Below are the code and all the weights of a small trained network. Each question names an input and a class and asks about switching units off, where a switched-off unit gives its printed mean instead of its output.

import numpy as np


def w(rows, s, z=0):
    codes = np.array(rows[::2]) - 128.0
    scale = np.full(codes.shape[1], s)
    scale[-1] = z or s
    return codes * scale


def f(y):
    return np.maximum(y, 0)


def log_softmax(a):
    a = a - a.max(-1, keepdims=True)
    return a - np.log(np.exp(a).sum(-1, keepdims=True))


def net(x, mask):
    res = np.array(x, float).reshape(1, 7) / 4 @ E
    y = f(res @ A[0][:, :-1].T + A[0][:, -1])
    res = res + np.where(mask, y, B[0][:, -1]) @ B[0][:, :-1]
    return log_softmax(res[-1] @ U[:, :-1].T + U[:, -1])


A, B = {}, {}
E = w([
[253,155,118,75,202],'x0',
[127,139,130,127,128],'x1',
[38,164,41,52,193],'x2',
[157,160,23,193,75],'x3',
[128,132,128,125,127],'x4',
[130,131,131,127,129],'x5',
[137,91,100,23,47],'x6',
],0.0054)
A[0] = w([
[53,98,142,144,102,93],'n0',
[191,121,174,147,104,91],'n1',
[236,131,111,126,175,79],'n2',
[172,128,182,158,86,78],'n3',
[126,127,106,224,225,107],'n4',
[28,85,132,156,52,66],'n5',
[169,99,151,157,112,91],'n6',
[158,78,95,39,48,65],'n7',
[97,174,178,202,161,113],'n8',
[71,175,57,87,197,68],'n9',
[153,176,173,141,88,77],'n10',
[87,122,39,95,167,79],'n11',
[107,76,118,189,174,105],'n12',
[148,84,101,65,64,65],'n13',
[190,91,151,190,66,97],'n14',
[60,111,135,173,96,67],'n15',
[76,159,142,171,106,105],'n16',
[159,162,12,185,92,83],'n17',
[183,130,53,185,97,137],'n18',
[211,137,84,79,187,76],'n19',
[101,90,113,119,137,87],'n20',
[105,125,124,65,31,126],'n21',
[183,109,107,98,194,81],'n22',
[132,151,131,133,125,254],'n23',
[111,136,120,190,190,64],'n24',
[120,103,174,112,157,89],'n25',
[123,143,119,189,184,80],'n26',
[98,121,254,62,170,116],'n27',
],0.01,0.0085)
B[0] = w([
[151,166,102,164,99,158],'n0',
[83,153,169,104,112,156],'n1',
[197,143,142,182,61,164],'n2',
[73,161,160,125,112,152],'n3',
[175,151,135,62,167,174],'n4',
[172,186,106,185,65,175],'n5',
[85,142,152,122,120,146],'n6',
[185,166,159,100,204,160],'n7',
[167,147,123,76,173,166],'n8',
[38,169,187,95,90,170],'n9',
[87,143,148,121,110,135],'n10',
[64,134,197,131,95,162],'n11',
[155,139,139,94,139,145],'n12',
[164,169,154,98,188,148],'n13',
[45,174,148,74,118,177],'n14',
[162,170,98,140,89,151],'n15',
[153,146,91,123,100,154],'n16',
[87,118,117,224,209,177],'n17',
[108,64,111,196,168,188],'n18',
[169,183,111,169,62,164],'n19',
[117,155,147,144,129,132],'n20',
[179,102,159,88,160,178],'n21',
[154,166,98,157,80,151],'n22',
[129,2,73,16,49,254],'n23',
[163,179,163,125,164,140],'n24',
[100,124,131,180,147,140],'n25',
[167,139,162,121,151,145],'n26',
[81,104,87,230,191,189],'n27',
],0.028,0.0085)
U = w([
[220,248,94,177,26,94],'0',
[51,221,212,94,92,41],'1',
[253,215,172,61,230,66],'2',
[112,148,80,245,216,106],'3',
[156,144,89,85,101,255],'4',
[166,139,98,99,95,229],'5',
],0.0059,0.0065)

Each question gives the input, the list of numbers given to net, and the class t.
The units are the neurons (one row each of A and B). Each row of codes is followed by its name. A weight is (code - 128) times the scale printed after its matrix; where a second scale follows, it is the last column's (A, B and U).
mask holds one flag per neuron, in row order. A switched-off neuron (its flag False) gives its mean, the last column of its row in B, instead of its output. The means were averaged over made-up inputs and are rounded, as every weight is.
A unit's drop is (log p(t) with every unit on - log p(t) with that unit switched off) / (log p(t) with every unit on - log p(t) with every unit switched off).
The circuit of an input: a set's keep is (log p(t) with only the set's units on - log p(t) with every unit switched off) / (log p(t) with every unit on - log p(t) with every unit switched off). Starting from the 12 units with the biggest drops (on a tie, the unit counted first), units are removed one at a time, each time the one whose removal leaves the highest keep (on an exact tie, the one counted first), for as long as the keep stays at least 0.8.
units of the circuit, in order: the units of the circuit, biggest drop first
most important unit: the unit with the biggest drop
k most important neurons: the k neurons with the biggest drops, biggest first
drop when u is switched off: that unit's drop, to one decimal
input [0,-8,6,3,6,7,-8], class 2: units of the circuit, in order => [n4]
input [5,0,-8,0,-2,-6,5], class 1: units of the circuit, in order => [n14 n1]
input [-2,8,7,5,-2,0,8], class 2: 4 most important neurons => [n7 n21 n13 n14]
input [-3,-4,8,-6,-1,-7,7], class 1: 2 most important neurons => [n9 n11]
input [6,1,3,-6,-4,-5,-6], class 0: units of the circuit, in order => [n19 n22]
input [-8,2,4,-6,-8,2,1], class 0: 2 most important neurons => [n5 n0]
input [-1,8,2,-8,-7,1,-7], class 3: 3 most important neurons => [n27 n25 n21]
input [-7,-1,-2,-2,-3,-7,8], class 2: units of the circuit, in order => [n21 n7]
input [-3,1,6,6,-5,-3,-7], class 2: units of the circuit, in order => [n4 n24]
input [-2,3,-1,5,-2,-2,5], class 2: 4 most important neurons => [n7 n21 n27 n13]
input [0,6,7,8,-6,2,7], class 3: 3 most important neurons => [n17 n18 n14]
input [-7,-1,1,6,-2,-2,1], class 0: 2 most important neurons => [n5 n27]
input [-6,5,-2,-6,0,1,8], class 2: 3 most important neurons => [n21 n7 n13]
input [2,7,6,-7,1,6,1], class 3: 2 most important neurons => [n27 n14]
input [-1,2,4,8,5,-4,-7], class 3: most important unit => n17
input [-6,6,7,8,5,4,0], class 3: 3 most important neurons => [n17 n18 n14]
input [6,-3,8,-1,5,6,-8], class 1: 2 most important neurons => [n9 n11]
input [1,6,-2,7,-2,-1,-6], class 3: 2 most important neurons => [n17 n18]
input [3,-6,-5,-2,-2,5,7], class 2: 2 most important neurons => [n7 n13]
input [8,4,4,8,5,-1,2], class 0: units of the circuit, in order => [n19]
input [-1,-4,-5,3,5,5,-6], class 2: units of the circuit, in order => [n4 n8]
input [-6,2,-7,-8,3,-3,7], class 3: drop when n25 is switched off => 0.1
input [-7,-6,6,3,5,4,-6], class 0: drop when n5 is switched off => 0.5
input [-2,-2,7,2,-3,-6,4], class 1: drop when n11 is switched off => 0.3
